Here is a tiny trained network, its code and every weight. The questions are about switching its units off for an input and a target symbol, where a switched-off unit gives its printed mean instead of its output.

import numpy as np


def w(rows, s, z=0):
    codes = np.array(rows[::2]) - 128.0
    scale = np.full(codes.shape[1], s)
    scale[-1] = z or s
    return codes * scale


def f(y):
    return np.maximum(y, 0)


def softmax(a):
    e = np.exp(a - a.max(-1, keepdims=True))
    return e / e.sum(-1, keepdims=True)


def log_softmax(a):
    a = a - a.max(-1, keepdims=True)
    return a - np.log(np.exp(a).sum(-1, keepdims=True))


def net(x, mask):
    ids = ['αγλξπτφψ'.index(c) for c in x.split()]
    T = len(ids)
    res = E[ids] + P[:T]
    r = res
    for j in range(2):
        rows = slice(4 * j, 4 * j + 4)
        q, k, v = (r @ M[0][rows].T for M in (Q, K, V))
        z = softmax(np.where(np.tri(T) > 0, q @ k.T / 4**0.5, -1e9)) @ v
        o = O[0][rows]
        res = res + np.where(mask[j], z, o[:, -1]) @ o[:, :-1]
    y = f(res @ A[0][:, :-1].T + A[0][:, -1])
    res = res + np.where(mask[2:18], y, B[0][:, -1]) @ B[0][:, :-1]
    return log_softmax(res[-1] @ U[:, :-1].T + U[:, -1])


Q, K, V, O, A, B = {}, {}, {}, {}, {}, {}
E = w([
[185,165,117],'α',
[122,189,138],'γ',
[253,101,128],'λ',
[218,125,184],'ξ',
[178,143,43],'π',
[226,122,196],'τ',
[172,157,215],'φ',
[59,18,146],'ψ',
],0.015)
P = w([
[138,87,108],'0',
[253,235,79],'1',
[248,245,84],'2',
[248,240,78],'3',
[242,230,77],'4',
[247,228,78],'5',
[240,227,66],'6',
[242,221,70],'7',
[247,228,67],'8',
[242,213,67],'9',
[243,211,63],'10',
],0.0038)
Q[0] = w([
[205,197,93],'h0',
[6,108,101],'h0',
[170,191,204],'h0',
[207,199,96],'h0',
[101,162,123],'h1',
[183,64,98],'h1',
[113,98,92],'h1',
[109,166,180],'h1',
],0.017)
K[0] = w([
[77,2,166],'h0',
[177,167,143],'h0',
[122,61,104],'h0',
[101,93,137],'h0',
[169,154,140],'h1',
[109,41,129],'h1',
[120,125,159],'h1',
[160,188,82],'h1',
],0.025)
V[0] = w([
[180,130,187],'h0',
[78,142,255],'h0',
[89,171,150],'h0',
[217,31,176],'h0',
[173,151,142],'h1',
[133,71,117],'h1',
[197,128,159],'h1',
[128,111,97],'h1',
],0.013)
O[0] = w([
[174,107,163,156],'h0',
[122,154,254,56],'h0',
[127,182,180,64],'h0',
[163,60,130,255],'h0',
[141,156,171,182],'h1',
[119,102,106,140],'h1',
[144,143,158,207],'h1',
[137,115,123,140],'h1',
],0.014,0.0055)
A[0] = w([
[180,107,84,134],'n0',
[148,217,62,69],'n1',
[109,30,199,1],'n2',
[173,123,76,172],'n3',
[188,135,242,159],'n4',
[44,14,94,167],'n5',
[143,219,82,229],'n6',
[96,64,143,96],'n7',
[160,211,189,140],'n8',
[54,143,172,254],'n9',
[135,3,160,137],'n10',
[162,109,90,162],'n11',
[220,193,163,167],'n12',
[109,235,197,145],'n13',
[143,235,51,71],'n14',
[2,79,59,35],'n15',
],0.0074,0.0067)
B[0] = w([
[207,157,163,223],'n0',
[96,82,155,166],'n1',
[211,254,105,144],'n2',
[119,162,190,234],'n3',
[23,98,77,232],'n4',
[92,182,111,190],'n5',
[134,189,140,211],'n6',
[79,153,137,140],'n7',
[102,127,57,189],'n8',
[121,107,20,147],'n9',
[130,69,57,197],'n10',
[163,170,154,215],'n11',
[63,118,214,244],'n12',
[85,114,64,169],'n13',
[96,44,123,172],'n14',
[158,117,246,158],'n15',
],0.007,0.011)
U = w([
[172,255,236,253],'α',
[73,239,85,150],'γ',
[195,93,116,2],'λ',
[142,80,176,67],'ξ',
[161,218,2,133],'π',
[136,62,193,74],'τ',
[52,100,173,141],'φ',
[92,66,31,125],'ψ',
],0.0067,0.0044)

Each question gives the input, a string of symbols that net reads in full, and the target symbol t.
The units are the heads (4 rows each of Q, K, V and O) and the neurons (one row each of A and B). Each row of codes is followed by its name. A weight is (code - 128) times the scale printed after its matrix; where a second scale follows, it is the last column's (O, A, B and U).
mask holds one flag per unit, heads first, then neurons. A switched-off unit (its flag False) gives its mean, the last column of its rows in O or B, instead of its output. The means were averaged over made-up inputs and are rounded, as every weight is.
A unit's drop is (log p(t) with every unit on - log p(t) with that unit switched off) / (log p(t) with every unit on - log p(t) with every unit switched off).
The circuit of an input: a set's keep is (log p(t) with only the set's units on - log p(t) with every unit switched off) / (log p(t) with every unit on - log p(t) with every unit switched off). Starting from the 12 units with the biggest drops (on a tie, the unit counted first), units are removed one at a time, each time the one whose removal leaves the highest keep (on an exact tie, the one counted first), for as long as the keep stays at least 0.8.
circuit, biggest first: the units of the circuit, biggest drop first
most important unit: the unit with the biggest drop
k most important neurons: the k neurons with the biggest drops, biggest first
heads that matter: for each layer, one digit per head in row order, 1 if its drop is at least 0.15 and else 0, layers parted by /
drop of u: that unit's drop, to one decimal
input ξ α α γ π τ, target τ: heads that matter -> 10
input λ φ α α α, target λ: heads that matter -> 10
input λ α α, target λ: circuit, biggest first -> h0; n0
input α λ τ γ α λ ξ λ, target α: most important unit -> h1
input τ π α ξ, target τ: 3 most important neurons -> n4; n12; n10
input π ψ τ φ, target φ: circuit, biggest first -> h0; n4; n0; n11
input α π φ φ τ φ π, target α: heads that matter -> 00
input γ λ α λ γ γ, target γ: heads that matter -> 11
input γ ξ α π τ π π γ, target γ: circuit, biggest first -> h0; n13; n8; n0
input λ α ξ π ξ γ π φ, target λ: 2 most important neurons -> n10; n0
input φ γ α φ α λ α τ π τ γ, target φ: 2 most important neurons -> n4; n12
input τ α φ, target τ: 2 most important neurons -> n4; n12
input λ γ φ α λ, target λ: 2 most important neurons -> n10; n0
input π φ φ φ π α α, target π: most important neuron -> n12
input π γ φ π λ φ φ, target π: drop of n12 -> 0.2
input γ π π π ξ, target γ: drop of n0 -> 0.0
input φ ξ φ π φ φ, target φ: drop of n12 -> 0.3
